Below is a small trained network, with its code and all its weights. Each question gives an input and a class and asks what happens when units are switched off, that is, made to give their printed mean instead of their output.

import numpy as np


def w(rows, s, z=0):
    codes = np.array(rows[::2]) - 128.0
    scale = np.full(codes.shape[1], s)
    scale[-1] = z or s
    return codes * scale


def f(y):
    return np.maximum(y, 0)


def log_softmax(a):
    a = a - a.max(-1, keepdims=True)
    return a - np.log(np.exp(a).sum(-1, keepdims=True))


def net(x, mask):
    res = np.array(x, float).reshape(1, 6) / 4 @ E
    y = f(res @ A[0][:, :-1].T + A[0][:, -1])
    res = res + np.where(mask, y, B[0][:, -1]) @ B[0][:, :-1]
    return log_softmax(res[-1] @ U[:, :-1].T + U[:, -1])


A, B = {}, {}
E = w([
[181,32,183,84,174,96,114,180],'x0',
[128,154,125,136,185,94,254,155],'x1',
[108,167,226,108,17,166,161,201],'x2',
[116,130,118,114,131,131,123,139],'x3',
[198,163,162,134,216,246,117,123],'x4',
[74,59,124,242,144,180,136,172],'x5',
],0.0071)
A[0] = w([
[127,149,176,144,93,110,159,159,57],'neuron 0',
[86,98,77,127,130,64,132,104,142],'neuron 1',
[158,162,149,60,114,95,101,92,133],'neuron 2',
[172,172,151,69,120,96,128,91,58],'neuron 3',
[181,67,165,97,172,150,127,139,79],'neuron 4',
[86,80,123,151,126,135,124,167,148],'neuron 5',
[157,176,155,129,215,187,90,110,7],'neuron 6',
[126,159,126,80,117,81,123,80,104],'neuron 7',
[126,131,192,123,89,126,180,152,52],'neuron 8',
[127,139,182,120,93,158,150,199,27],'neuron 9',
[116,95,132,185,143,195,102,155,165],'neuron 10',
[64,112,111,217,119,132,143,145,121],'neuron 11',
[186,131,141,118,161,238,137,121,64],'neuron 12',
[141,128,83,133,174,97,107,69,46],'neuron 13',
[141,117,134,113,95,184,1,103,190],'neuron 14',
[134,95,128,133,110,59,123,163,186],'neuron 15',
[63,83,134,198,117,139,130,151,124],'neuron 16',
[181,115,133,126,159,178,115,174,156],'neuron 17',
[143,95,77,133,202,118,112,47,41],'neuron 18',
[139,127,164,104,92,161,142,146,52],'neuron 19',
[115,107,180,109,56,175,107,121,91],'neuron 20',
[106,179,81,161,115,121,138,94,155],'neuron 21',
[134,91,135,143,97,166,49,100,191],'neuron 22',
[126,154,182,119,93,164,124,142,38],'neuron 23',
[60,91,110,129,102,19,125,153,98],'neuron 24',
[125,84,132,118,179,100,124,69,81],'neuron 25',
[142,161,169,88,108,129,136,114,108],'neuron 26',
[157,116,45,132,174,120,95,101,80],'neuron 27',
[128,70,173,97,167,69,116,177,95],'neuron 28',
[67,197,77,165,112,134,157,100,145],'neuron 29',
[132,94,156,112,168,100,139,171,121],'neuron 30',
[92,197,98,138,125,163,131,108,123],'neuron 31',
[154,92,159,100,151,126,125,179,75],'neuron 32',
[137,157,143,99,84,170,128,168,79],'neuron 33',
[107,164,117,120,103,163,141,163,104],'neuron 34',
[123,145,130,132,164,116,229,143,210],'neuron 35',
[121,66,148,99,130,63,120,171,114],'neuron 36',
[83,99,155,179,145,146,116,156,17],'neuron 37',
[157,155,164,106,210,205,130,126,108],'neuron 38',
[133,147,135,110,188,172,221,136,140],'neuron 39',
[63,84,149,178,156,133,151,134,170],'neuron 40',
[133,160,161,83,123,115,121,172,87],'neuron 41',
[108,207,99,140,125,135,139,96,129],'neuron 42',
],0.0082,0.0014)
B[0] = w([
[77,83,93,175,131,163,144,179,192],'neuron 0',
[114,73,118,110,84,176,144,105,228],'neuron 1',
[90,147,187,85,195,100,157,118,226],'neuron 2',
[74,121,171,97,195,114,128,78,218],'neuron 3',
[165,156,159,156,115,173,62,136,211],'neuron 4',
[128,170,194,86,151,82,153,74,193],'neuron 5',
[109,87,116,88,55,178,172,97,228],'neuron 6',
[94,141,198,79,165,128,127,82,206],'neuron 7',
[94,67,102,192,143,148,141,160,207],'neuron 8',
[59,79,133,149,164,128,158,158,214],'neuron 9',
[107,180,147,64,161,87,169,89,217],'neuron 10',
[136,174,173,87,165,111,145,67,228],'neuron 11',
[133,141,130,93,48,149,160,33,233],'neuron 12',
[52,82,115,161,153,151,133,172,215],'neuron 13',
[225,132,29,140,110,6,181,190,254],'neuron 14',
[139,172,148,147,66,168,117,86,205],'neuron 15',
[89,166,192,94,144,89,145,102,223],'neuron 16',
[142,190,141,90,76,154,122,111,206],'neuron 17',
[43,58,122,159,148,148,126,186,245],'neuron 18',
[79,51,106,155,133,144,136,181,184],'neuron 19',
[95,71,84,139,159,111,121,167,209],'neuron 20',
[165,173,166,196,108,173,54,141,210],'neuron 21',
[183,161,79,117,148,42,182,165,217],'neuron 22',
[81,67,113,190,135,140,148,147,195],'neuron 23',
[118,113,120,118,2,203,163,48,255],'neuron 24',
[79,86,104,183,140,159,103,175,199],'neuron 25',
[59,109,171,107,173,115,164,137,192],'neuron 26',
[51,67,99,161,155,179,147,146,228],'neuron 27',
[208,189,171,181,123,155,55,158,219],'neuron 28',
[195,183,176,201,119,143,53,161,236],'neuron 29',
[195,163,137,161,138,121,75,146,191],'neuron 30',
[188,161,176,161,155,143,58,128,204],'neuron 31',
[177,146,150,161,150,160,84,144,191],'neuron 32',
[88,67,112,154,147,122,135,156,198],'neuron 33',
[108,100,116,167,140,138,86,162,179],'neuron 34',
[206,141,45,151,108,44,165,191,231],'neuron 35',
[176,178,172,140,72,167,66,128,214],'neuron 36',
[81,135,201,66,211,94,133,94,184],'neuron 37',
[124,137,112,103,46,150,161,65,241],'neuron 38',
[178,137,74,144,75,77,182,127,220],'neuron 39',
[112,157,153,88,157,84,153,85,211],'neuron 40',
[112,123,138,153,173,137,114,122,189],'neuron 41',
[153,147,151,158,170,139,78,159,209],'neuron 42',
],0.0056,0.0054)
U = w([
[40,15,100,178,167,208,144,181,60],'0',
[122,121,125,93,4,209,162,56,109],'1',
[189,183,181,185,143,194,16,160,82],'2',
[74,154,195,41,232,73,170,78,76],'3',
[190,126,18,136,104,1,193,176,133],'4',
[121,124,124,125,124,143,132,135,254],'5',
],0.0092,0.005)

Each question gives the input, the list of numbers given to net, and the class t.
The units are the neurons (one row each of A and B). Each row of codes is followed by its name. A weight is (code - 128) times the scale printed after its matrix; where a second scale follows, it is the last column's (A, B and U).
mask holds one flag per neuron, in row order. A switched-off neuron (its flag False) gives its mean, the last column of its row in B, instead of its output. The means were averaged over made-up inputs and are rounded, as every weight is.
A unit's drop is (log p(t) with every unit on - log p(t) with that unit switched off) / (log p(t) with every unit on - log p(t) with every unit switched off).
The circuit of an input: a set's keep is (log p(t) with only the set's units on - log p(t) with every unit switched off) / (log p(t) with every unit on - log p(t) with every unit switched off). Starting from the 12 units with the biggest drops (on a tie, the unit counted first), units are removed one at a time, each time the one whose removal leaves the highest keep (on an exact tie, the one counted first), for as long as the keep stays at least 0.8.
units of the circuit, in order: the units of the circuit, biggest drop first
most important unit: the unit with the biggest drop
top k neurons: the k neurons with the biggest drops, biggest first
drop of u: that unit's drop, to one decimal
input [4,-6,-2,2,-5,5], class 4: units of the circuit, in order => neuron 14; neuron 22
input [-5,7,-4,0,2,4], class 4: units of the circuit, in order => neuron 35
input [-7,2,-5,1,-1,0], class 2: units of the circuit, in order => neuron 29; neuron 21
input [3,2,5,0,-6,6], class 1: top 2 neurons => neuron 24; neuron 15
input [-5,-4,6,7,-4,-7], class 3: top 3 neurons => neuron 2; neuron 7; neuron 3
input [7,7,-6,2,2,6], class 2: top 2 neurons => neuron 28; neuron 4
input [5,7,0,-1,0,3], class 4: top 2 neurons => neuron 35; neuron 39
input [8,-2,-2,2,-6,1], class 2: units of the circuit, in order => neuron 28; neuron 36
input [3,8,3,-8,8,2], class 1: top 3 neurons => neuron 12; neuron 38; neuron 14
input [8,5,1,8,-3,-7], class 2: top 2 neurons => neuron 28; neuron 36
input [5,8,-1,7,8,1], class 1: units of the circuit, in order => neuron 38; neuron 12
input [2,6,1,-2,5,2], class 4: top 3 neurons => neuron 35; neuron 39; neuron 24
input [5,7,6,-4,4,6], class 4: units of the circuit, in order => neuron 35; neuron 39
input [-3,2,3,2,6,0], class 1: top neuron => neuron 12
input [-3,-3,-8,-8,-8,0], class 0: units of the circuit, in order => neuron 18; neuron 27
input [8,-8,2,-3,-7,-7], class 2: top 2 neurons => neuron 28; neuron 36
input [5,2,-6,8,5,6], class 5: top 2 neurons => neuron 17; neuron 10
input [2,-6,1,2,-3,3], class 4: top 2 neurons => neuron 14; neuron 22
input [8,4,1,1,-8,6], class 1: units of the circuit, in order => neuron 24; neuron 15
input [-2,2,7,0,7,3], class 0: most important unit => neuron 9
input [8,-6,-8,-2,6,-5], class 0: top 2 neurons => neuron 18; neuron 27
input [-7,1,-6,1,0,-5], class 2: top 4 neurons => neuron 29; neuron 21; neuron 31; neuron 42
input [2,-5,5,0,-8,6], class 1: top 2 neurons => neuron 24; neuron 15
input [6,-1,5,0,5,7], class 3: top 2 neurons => neuron 10; neuron 37
input [1,-1,8,-3,4,-7], class 0: drop of neuron 27 => 0.0
input [7,-1,8,-3,7,-4], class 0: drop of neuron 9 => 0.2
input [1,-8,-3,8,-5,-8], class 3: units of the circuit, in order => neuron 2
input [-1,-1,7,3,7,0], class 0: drop of neuron 12 => -0.1
input [-5,-2,4,-3,7,1], class 1: drop of neuron 6 => 0.2
